Here is a tiny trained network, its code and every weight. The questions are about switching its units off for an input and a target symbol, where a switched-off unit gives its printed mean instead of its output.

import numpy as np


def w(rows, s, z=0):
    codes = np.array(rows[::2]) - 128.0
    scale = np.full(codes.shape[1], s)
    scale[-1] = z or s
    return codes * scale


def norm(h):
    return h / np.sqrt((h * h).mean(-1, keepdims=True) + 1e-5)


def f(y):
    return y / 2 * (1 + np.tanh(0.7978845608 * (y + 0.044715 * y**3)))


def softmax(a):
    e = np.exp(a - a.max(-1, keepdims=True))
    return e / e.sum(-1, keepdims=True)


def log_softmax(a):
    a = a - a.max(-1, keepdims=True)
    return a - np.log(np.exp(a).sum(-1, keepdims=True))


def net(x, mask):
    ids = ['ΓΔΠαβεζηθλμξτφψ'.index(c) for c in x.split()]
    T = len(ids)
    res = E[ids] + P[:T]
    u = 0
    for l in range(2):
        q, k, v = (norm(res) @ M[l].T for M in (Q, K, V))
        z = softmax(np.where(np.tri(T) > 0, q @ k.T / 3**0.5, -1e9)) @ v
        res = res + np.where(mask[u], z, O[l][:, -1]) @ O[l][:, :-1]
        u += 1
        y = f(norm(res) @ A[l][:, :-1].T + A[l][:, -1])
        res = res + np.where(mask[u : u + 12], y, B[l][:, -1]) @ B[l][:, :-1]
        u += 12
    return log_softmax(norm(res)[-1] @ U[:, :-1].T + U[:, -1])


Q, K, V, O, A, B = {}, {}, {}, {}, {}, {}
E = w([
[151,42,87],'Γ',
[164,49,66],'Δ',
[130,145,40],'Π',
[134,57,105],'α',
[18,127,78],'β',
[159,62,76],'ε',
[233,128,102],'ζ',
[120,95,123],'η',
[43,163,103],'θ',
[62,126,189],'λ',
[135,67,109],'μ',
[87,56,95],'ξ',
[4,127,6],'τ',
[181,180,175],'φ',
[184,90,76],'ψ',
],0.011)
P = w([
[74,82,50],'0',
[122,176,254],'1',
[244,147,176],'2',
[9,18,62],'3',
[126,176,244],'4',
[240,148,178],'5',
[10,9,84],'6',
[127,174,239],'7',
[236,147,175],'8',
],0.0056)
Q[0] = w([
[2,160,202],'0.h0',
[212,186,139],'0.h0',
[78,204,11],'0.h0',
],0.0085)
K[0] = w([
[10,167,218],'0.h0',
[224,199,147],'0.h0',
[91,204,38],'0.h0',
],0.011)
V[0] = w([
[60,115,199],'0.h0',
[252,132,63],'0.h0',
[48,173,80],'0.h0',
],0.0033)
O[0] = w([
[180,213,10,59],'0.h0',
[32,251,235,245],'0.h0',
[91,135,20,42],'0.h0',
],0.0032,0.0011)
A[0] = w([
[222,189,119,136],'0.n0',
[126,115,97,157],'0.n1',
[175,132,98,148],'0.n2',
[61,172,169,96],'0.n3',
[128,240,74,168],'0.n4',
[128,128,128,128],'0.n5',
[44,225,172,118],'0.n6',
[77,176,126,130],'0.n7',
[181,163,185,149],'0.n8',
[204,235,172,97],'0.n9',
[116,1,93,87],'0.n10',
[85,61,222,253],'0.n11',
],0.008,0.0032)
B[0] = w([
[55,98,147,188],'0.n0',
[137,104,166,149],'0.n1',
[70,54,181,153],'0.n2',
[124,114,81,123],'0.n3',
[158,175,208,161],'0.n4',
[128,128,128,128],'0.n5',
[137,126,3,148],'0.n6',
[171,161,42,129],'0.n7',
[131,80,117,196],'0.n8',
[66,94,186,200],'0.n9',
[86,201,228,230],'0.n10',
[165,82,156,253],'0.n11',
],0.0056,0.0043)
Q[1] = w([
[117,100,29],'1.h0',
[118,227,58],'1.h0',
[128,252,75],'1.h0',
],0.011)
K[1] = w([
[106,112,2],'1.h0',
[53,183,25],'1.h0',
[136,244,93],'1.h0',
],0.0082)
V[1] = w([
[123,254,78],'1.h0',
[136,210,95],'1.h0',
[149,104,74],'1.h0',
],0.0051)
O[1] = w([
[165,100,182,1],'1.h0',
[152,104,223,44],'1.h0',
[179,87,253,97],'1.h0',
],0.0072,0.0043)
A[1] = w([
[174,124,217,77],'1.n0',
[174,184,170,85],'1.n1',
[115,130,115,64],'1.n2',
[137,187,96,41],'1.n3',
[197,203,156,21],'1.n4',
[210,141,164,71],'1.n5',
[254,118,111,82],'1.n6',
[97,166,89,172],'1.n7',
[130,202,92,107],'1.n8',
[209,94,54,172],'1.n9',
[175,119,159,10],'1.n10',
[223,136,175,2],'1.n11',
],0.0086,0.0034)
B[1] = w([
[148,130,55,199],'1.n0',
[138,162,93,107],'1.n1',
[77,140,146,96],'1.n2',
[126,78,152,71],'1.n3',
[116,202,75,107],'1.n4',
[31,56,89,112],'1.n5',
[49,147,180,118],'1.n6',
[157,50,111,252],'1.n7',
[151,83,189,119],'1.n8',
[178,254,149,197],'1.n9',
[48,59,141,72],'1.n10',
[60,76,115,117],'1.n11',
],0.0051,0.0017)
U = w([
[156,70,161,46],'Γ',
[173,100,159,121],'Δ',
[88,214,93,56],'Π',
[162,76,153,62],'α',
[182,92,80,18],'β',
[192,139,179,129],'ε',
[108,99,251,2],'ζ',
[172,158,117,229],'η',
[154,169,126,199],'θ',
[161,144,59,102],'λ',
[172,104,167,120],'μ',
[74,141,175,177],'ξ',
[62,104,49,117],'τ',
[117,186,192,197],'φ',
[97,61,131,202],'ψ',
],0.02,0.0034)

Each question gives the input, a string of symbols that net reads in full, and the target symbol t.
The units are the heads (3 rows each of Q, K, V and O) and the neurons (one row each of A and B). Each row of codes is followed by its name. A weight is (code - 128) times the scale printed after its matrix; where a second scale follows, it is the last column's (O, A, B and U).
mask holds one flag per unit, layer by layer, with each layer's heads first. A switched-off unit (its flag False) gives its mean, the last column of its rows in O or B, instead of its output. The means were averaged over made-up inputs and are rounded, as every weight is.
A unit's drop is (log p(t) with every unit on - log p(t) with that unit switched off) / (log p(t) with every unit on - log p(t) with every unit switched off).
The circuit of an input: a set's keep is (log p(t) with only the set's units on - log p(t) with every unit switched off) / (log p(t) with every unit on - log p(t) with every unit switched off). Starting from the 12 units with the biggest drops (on a tie, the unit counted first), units are removed one at a time, each time the one whose removal leaves the highest keep (on an exact tie, the one counted first), for as long as the keep stays at least 0.8.
units of the circuit, in order: the units of the circuit, biggest drop first
unit that matters most: the unit with the biggest drop
top k neurons in layer l: the k neurons of layer l with the biggest drops, biggest first
drop of u: that unit's drop, to one decimal
input ζ Δ Δ μ λ, target λ: unit that matters most -> 0.h0
input Γ ε ε ε Π ζ Π, target ψ: top 2 neurons in layer 1 -> [1.n9; 1.n0]
input τ ψ ε Γ Δ β α β, target β: top 2 neurons in layer 0 -> [0.n6; 0.n7]
input ψ μ ξ ζ Π Δ Π ε, target ε: top 3 neurons in layer 0 -> [0.n11; 0.n4; 0.n9]
input Π φ ε φ ζ, target ζ: top 4 neurons in layer 0 -> [0.n9; 0.n0; 0.n8; 0.n10]
input Π η ξ η ε, target ε: top 3 neurons in layer 0 -> [0.n11; 0.n9; 0.n4]
input τ Π τ Δ ζ Π Δ φ ξ, target ζ: top 2 neurons in layer 1 -> [1.n9; 1.n4]
input λ τ Π α λ ζ, target ψ: top 2 neurons in layer 0 -> [0.n6; 0.n10]
input Π ζ Π τ β ζ ζ ε Γ, target ε: top 2 neurons in layer 0 -> [0.n9; 0.n4]
input φ ζ ξ, target ζ: top 2 neurons in layer 1 -> [1.n9; 1.n7]
input φ ζ φ ζ τ Π φ, target ψ: top 3 neurons in layer 1 -> [1.n7; 1.n9; 1.n8]
input α Π θ Γ ζ, target ζ: top 3 neurons in layer 0 -> [0.n9; 0.n0; 0.n8]
input ε ε λ μ ε Δ η λ, target λ: top 2 neurons in layer 0 -> [0.n6; 0.n10]
input Π θ η θ Δ ξ φ, target τ: units of the circuit, in order -> [1.h0]
input φ ζ λ ε φ Γ λ ψ, target ψ: drop of 1.h0 -> 0.2
input ψ Π Γ Γ ψ, target ψ: drop of 0.h0 -> 0.1
input μ Γ Γ φ, target τ: drop of 1.n3 -> 0.0
input λ Δ Π, target ξ: drop of 0.n0 -> 0.2
input φ ε ψ λ ζ μ φ, target ψ: top 2 neurons in layer 0 -> [0.n10; 0.n9]
